Below are the code and all the weights of a small trained network. Each question names an input and a class and asks about switching units off, where a switched-off unit gives its printed mean instead of its output.

import numpy as np


def w(rows, s, z=0):
    codes = np.array(rows[::2]) - 128.0
    scale = np.full(codes.shape[1], s)
    scale[-1] = z or s
    return codes * scale


def f(y):
    return np.maximum(y, 0)


def log_softmax(a):
    a = a - a.max(-1, keepdims=True)
    return a - np.log(np.exp(a).sum(-1, keepdims=True))


def net(x, mask):
    res = np.array(x, float).reshape(1, 8) / 4 @ E
    y = f(res @ A[0][:, :-1].T + A[0][:, -1])
    res = res + np.where(mask, y, B[0][:, -1]) @ B[0][:, :-1]
    return log_softmax(res[-1] @ U[:, :-1].T + U[:, -1])


A, B = {}, {}
E = w([
[78,195,219,98,170],'x0',
[206,221,157,132,123],'x1',
[131,96,110,49,168],'x2',
[45,93,164,114,159],'x3',
[40,177,103,37,119],'x4',
[148,141,137,216,254],'x5',
[175,101,198,116,119],'x6',
[148,53,224,143,97],'x7',
],0.0093)
A[0] = w([
[236,134,142,182,114,80],'N0',
[137,10,120,163,182,186],'N1',
[112,202,165,94,155,65],'N2',
[65,109,103,206,154,116],'N3',
[136,104,97,217,192,188],'N4',
[112,136,199,101,120,65],'N5',
[118,103,236,62,124,107],'N6',
[201,86,70,78,155,150],'N7',
[154,118,188,112,113,52],'N8',
[180,213,123,161,147,69],'N9',
[146,224,90,192,178,155],'N10',
[209,184,153,148,63,139],'N11',
[253,129,80,168,105,191],'N12',
[112,57,212,65,80,149],'N13',
[131,239,97,105,163,142],'N14',
[139,106,131,186,149,2],'N15',
[252,128,105,90,120,123],'N16',
[132,110,205,63,108,109],'N17',
[152,105,139,210,134,170],'N18',
[83,168,89,78,77,117],'N19',
[190,141,139,186,74,165],'N20',
[123,119,182,36,55,191],'N21',
[80,114,192,89,101,151],'N22',
[178,176,95,137,138,27],'N23',
[231,158,96,162,132,113],'N24',
[19,166,132,139,11,147],'N25',
],0.012,0.006)
B[0] = w([
[117,129,223,81,36,206],'N0',
[28,83,194,142,156,226],'N1',
[204,221,43,124,155,165],'N2',
[142,176,204,170,172,177],'N3',
[104,169,208,80,154,219],'N4',
[198,182,118,142,171,161],'N5',
[193,156,156,227,164,199],'N6',
[52,21,81,91,124,200],'N7',
[241,101,147,225,139,155],'N8',
[169,176,123,105,108,182],'N9',
[111,146,145,52,149,215],'N10',
[144,140,159,109,73,207],'N11',
[92,81,192,76,43,248],'N12',
[132,100,94,232,143,219],'N13',
[111,213,64,34,157,206],'N14',
[145,135,153,112,194,151],'N15',
[101,65,176,65,52,206],'N16',
[254,57,140,208,205,184],'N17',
[113,133,239,150,115,199],'N18',
[66,127,80,94,92,201],'N19',
[191,176,141,149,126,206],'N20',
[167,82,50,193,174,225],'N21',
[187,190,100,206,176,190],'N22',
[131,158,92,64,103,162],'N23',
[136,138,179,49,58,209],'N24',
[158,208,20,221,88,215],'N25',
],0.0093,0.014)
U = w([
[235,117,163,230,200,60],'0',
[124,190,2,200,21,54],'1',
[100,253,111,44,218,114],'2',
[89,157,196,161,231,253],'3',
[200,141,201,112,30,24],'4',
[133,21,75,86,159,176],'5',
],0.008,0.0056)

Each question gives the input, the list of numbers given to net, and the class t.
The units are the neurons (one row each of A and B). Each row of codes is followed by its name. A weight is (code - 128) times the scale printed after its matrix; where a second scale follows, it is the last column's (A, B and U).
mask holds one flag per neuron, in row order. A switched-off neuron (its flag False) gives its mean, the last column of its row in B, instead of its output. The means were averaged over made-up inputs and are rounded, as every weight is.
A unit's drop is (log p(t) with every unit on - log p(t) with that unit switched off) / (log p(t) with every unit on - log p(t) with every unit switched off).
The circuit of an input: a set's keep is (log p(t) with only the set's units on - log p(t) with every unit switched off) / (log p(t) with every unit on - log p(t) with every unit switched off). Starting from the 12 units with the biggest drops (on a tie, the unit counted first), units are removed one at a time, each time the one whose removal leaves the highest keep (on an exact tie, the one counted first), for as long as the keep stays at least 0.8.
units of the circuit, in order: the units of the circuit, biggest drop first
k most important neurons: the k neurons with the biggest drops, biggest first
drop of u: that unit's drop, to one decimal
input [-8,7,5,8,-2,3,-6,4], class 3: units of the circuit, in order : [N1, N4]
input [0,5,-6,5,-3,6,1,2], class 4: units of the circuit, in order : [N0]
input [-1,-2,5,4,5,-2,2,-8], class 1: units of the circuit, in order : [N4, N25]
input [7,5,5,-5,-2,1,-3,2], class 2: 2 most important neurons : [N14, N2]
input [-7,4,6,0,1,7,-5,4], class 4: 2 most important neurons : [N12, N24]
input [1,8,-3,0,2,-6,6,-8], class 1: 3 most important neurons : [N25, N4, N21]
input [6,1,4,5,-2,-7,-1,-4], class 1: 2 most important neurons : [N25, N19]
input [3,1,3,-5,-7,5,-2,-7], class 4: 4 most important neurons : [N12, N0, N24, N16]
input [5,5,-2,0,2,-8,7,-4], class 1: 3 most important neurons : [N25, N19, N14]
input [-5,-2,-3,5,7,-6,4,3], class 1: 2 most important neurons : [N25, N19]
input [-6,3,6,-8,5,-7,4,0], class 5: 2 most important neurons : [N7, N21]
input [0,3,-3,1,-1,3,-8,5], class 3: 2 most important neurons : [N16, N12]
input [-1,3,4,6,-4,8,-4,-5], class 2: drop of N10 : 0.1
input [4,3,6,-7,-3,-5,-2,-8], class 2: units of the circuit, in order : [N14]
input [-7,-5,-2,-2,7,5,4,8], class 3: drop of N1 : 0.2
input [-4,7,-7,0,0,5,-8,1], class 4: drop of N12 : 0.1
input [7,0,-5,6,4,-2,4,-5], class 1: drop of N25 : 0.2
